Below are the code and all the weights of a small trained network. Each question names an input and a class and asks about switching units off, where a switched-off unit gives its printed mean instead of its output.

import numpy as np


def w(rows, s, z=0):
    codes = np.array(rows[::2]) - 128.0
    scale = np.full(codes.shape[1], s)
    scale[-1] = z or s
    return codes * scale


def f(y):
    return np.maximum(y, 0)


def log_softmax(a):
    a = a - a.max(-1, keepdims=True)
    return a - np.log(np.exp(a).sum(-1, keepdims=True))


def net(x, mask):
    res = np.array(x, float).reshape(1, 5) / 4 @ E
    y = f(res @ A[0][:, :-1].T + A[0][:, -1])
    res = res + np.where(mask, y, B[0][:, -1]) @ B[0][:, :-1]
    return log_softmax(res[-1] @ U[:, :-1].T + U[:, -1])


A, B = {}, {}
E = w([
[121,186,189,3,55,149],'x0',
[128,139,58,166,50,199],'x1',
[130,140,123,167,60,39],'x2',
[110,244,127,155,152,132],'x3',
[66,128,68,52,147,102],'x4',
],0.012)
A[0] = w([
[132,60,116,125,130,129,93],'N0',
[130,115,129,116,196,218,1],'N1',
[128,111,52,151,79,200,79],'N2',
[102,78,180,92,75,147,117],'N3',
[112,100,208,113,218,55,77],'N4',
[123,71,133,129,111,95,101],'N5',
[177,129,192,152,127,185,74],'N6',
[151,116,184,117,176,93,100],'N7',
[120,65,128,123,104,131,90],'N8',
[135,129,108,159,48,8,34],'N9',
[126,97,81,173,144,83,66],'N10',
[136,90,76,188,189,162,104],'N11',
[157,63,105,124,105,94,112],'N12',
[88,116,60,95,163,117,63],'N13',
[126,190,100,150,175,147,98],'N14',
[196,117,169,187,120,121,105],'N15',
[144,105,111,147,183,96,108],'N16',
[65,130,51,75,143,94,112],'N17',
[135,99,139,114,141,115,43],'N18',
[153,80,122,101,161,178,105],'N19',
[141,69,114,124,109,128,79],'N20',
[115,124,96,108,134,106,67],'N21',
[99,188,120,159,140,101,87],'N22',
],0.014,0.0074)
B[0] = w([
[150,187,175,171,172,139,188],'N0',
[25,30,128,68,204,153,195],'N1',
[224,130,31,152,105,213,218],'N2',
[153,209,170,108,122,133,199],'N3',
[211,147,19,163,70,218,245],'N4',
[109,163,149,157,171,125,180],'N5',
[76,33,157,166,64,46,188],'N6',
[166,116,81,147,85,189,195],'N7',
[152,190,159,197,159,137,178],'N8',
[44,27,73,19,254,182,217],'N9',
[116,174,172,31,61,104,202],'N10',
[111,171,154,35,46,134,250],'N11',
[149,191,159,164,186,125,197],'N12',
[110,38,154,178,87,56,188],'N13',
[141,186,195,175,201,123,186],'N14',
[103,58,134,156,102,43,209],'N15',
[99,168,127,62,88,118,201],'N16',
[154,64,183,210,57,65,215],'N17',
[137,148,122,154,129,146,146],'N18',
[66,133,145,128,214,132,198],'N19',
[162,205,160,182,161,123,176],'N20',
[124,95,145,150,117,108,147],'N21',
[171,194,190,179,195,164,174],'N22',
],0.0088,0.013)
U = w([
[161,144,8,161,89,184,93],'0',
[77,88,108,84,213,141,248],'1',
[117,201,185,32,50,125,85],'2',
[135,202,178,188,194,125,83],'3',
[119,58,144,188,80,62,89],'4',
],0.017,0.013)

Each question gives the input, the list of numbers given to net, and the class t.
The units are the neurons (one row each of A and B). Each row of codes is followed by its name. A weight is (code - 128) times the scale printed after its matrix; where a second scale follows, it is the last column's (A, B and U).
mask holds one flag per neuron, in row order. A switched-off neuron (its flag False) gives its mean, the last column of its row in B, instead of its output. The means were averaged over made-up inputs and are rounded, as every weight is.
A unit's drop is (log p(t) with every unit on - log p(t) with that unit switched off) / (log p(t) with every unit on - log p(t) with every unit switched off).
The circuit of an input: a set's keep is (log p(t) with only the set's units on - log p(t) with every unit switched off) / (log p(t) with every unit on - log p(t) with every unit switched off). Starting from the 12 units with the biggest drops (on a tie, the unit counted first), units are removed one at a time, each time the one whose removal leaves the highest keep (on an exact tie, the one counted first), for as long as the keep stays at least 0.8.
units of the circuit, in order: the units of the circuit, biggest drop first
unit that matters most: the unit with the biggest drop
top k neurons: the k neurons with the biggest drops, biggest first
drop when u is switched off: that unit's drop, to one decimal
input [3,7,0,6,8], class 4: top 2 neurons	[N17, N4]
input [6,8,7,1,5], class 0: unit that matters most	N2
input [4,0,-5,-6,-1], class 3: top 4 neurons	[N9, N3, N11, N8]
input [1,5,2,-1,6], class 4: top 3 neurons	[N17, N4, N13]
input [-7,2,4,5,-5], class 2: units of the circuit, in order	[N11, N10]
input [-4,-4,8,5,8], class 1: top 2 neurons	[N9, N6]
input [7,-8,2,8,-5], class 0: units of the circuit, in order	[N4, N7]
input [3,3,-2,2,4], class 4: top 2 neurons	[N4, N11]
input [-8,-2,2,-8,2], class 2: top 3 neurons	[N10, N11, N16]
input [-6,-1,-5,-4,1], class 2: top 2 neurons	[N11, N9]
input [4,6,-7,-1,1], class 1: top 3 neurons	[N4, N1, N19]
input [-7,0,4,-5,-4], class 2: units of the circuit, in order	[N10, N11]
input [-4,6,0,8,-4], class 3: top 3 neurons	[N14, N4, N22]
input [-4,-6,-8,4,-4], class 1: units of the circuit, in order	[N1]
input [5,-1,-2,-5,-8], class 4: top 2 neurons	[N6, N11]
input [1,-1,-3,-7,-7], class 3: top 2 neurons	[N3, N17]
input [0,2,8,2,2], class 1: drop when N9 is switched off	0.5
input [-1,-7,-2,-3,-1], class 0: drop when N2 is switched off	0.0
input [6,-2,7,4,7], class 1: drop when N9 is switched off	0.9
input [-1,-4,7,0,4], class 1: units of the circuit, in order	[N9]
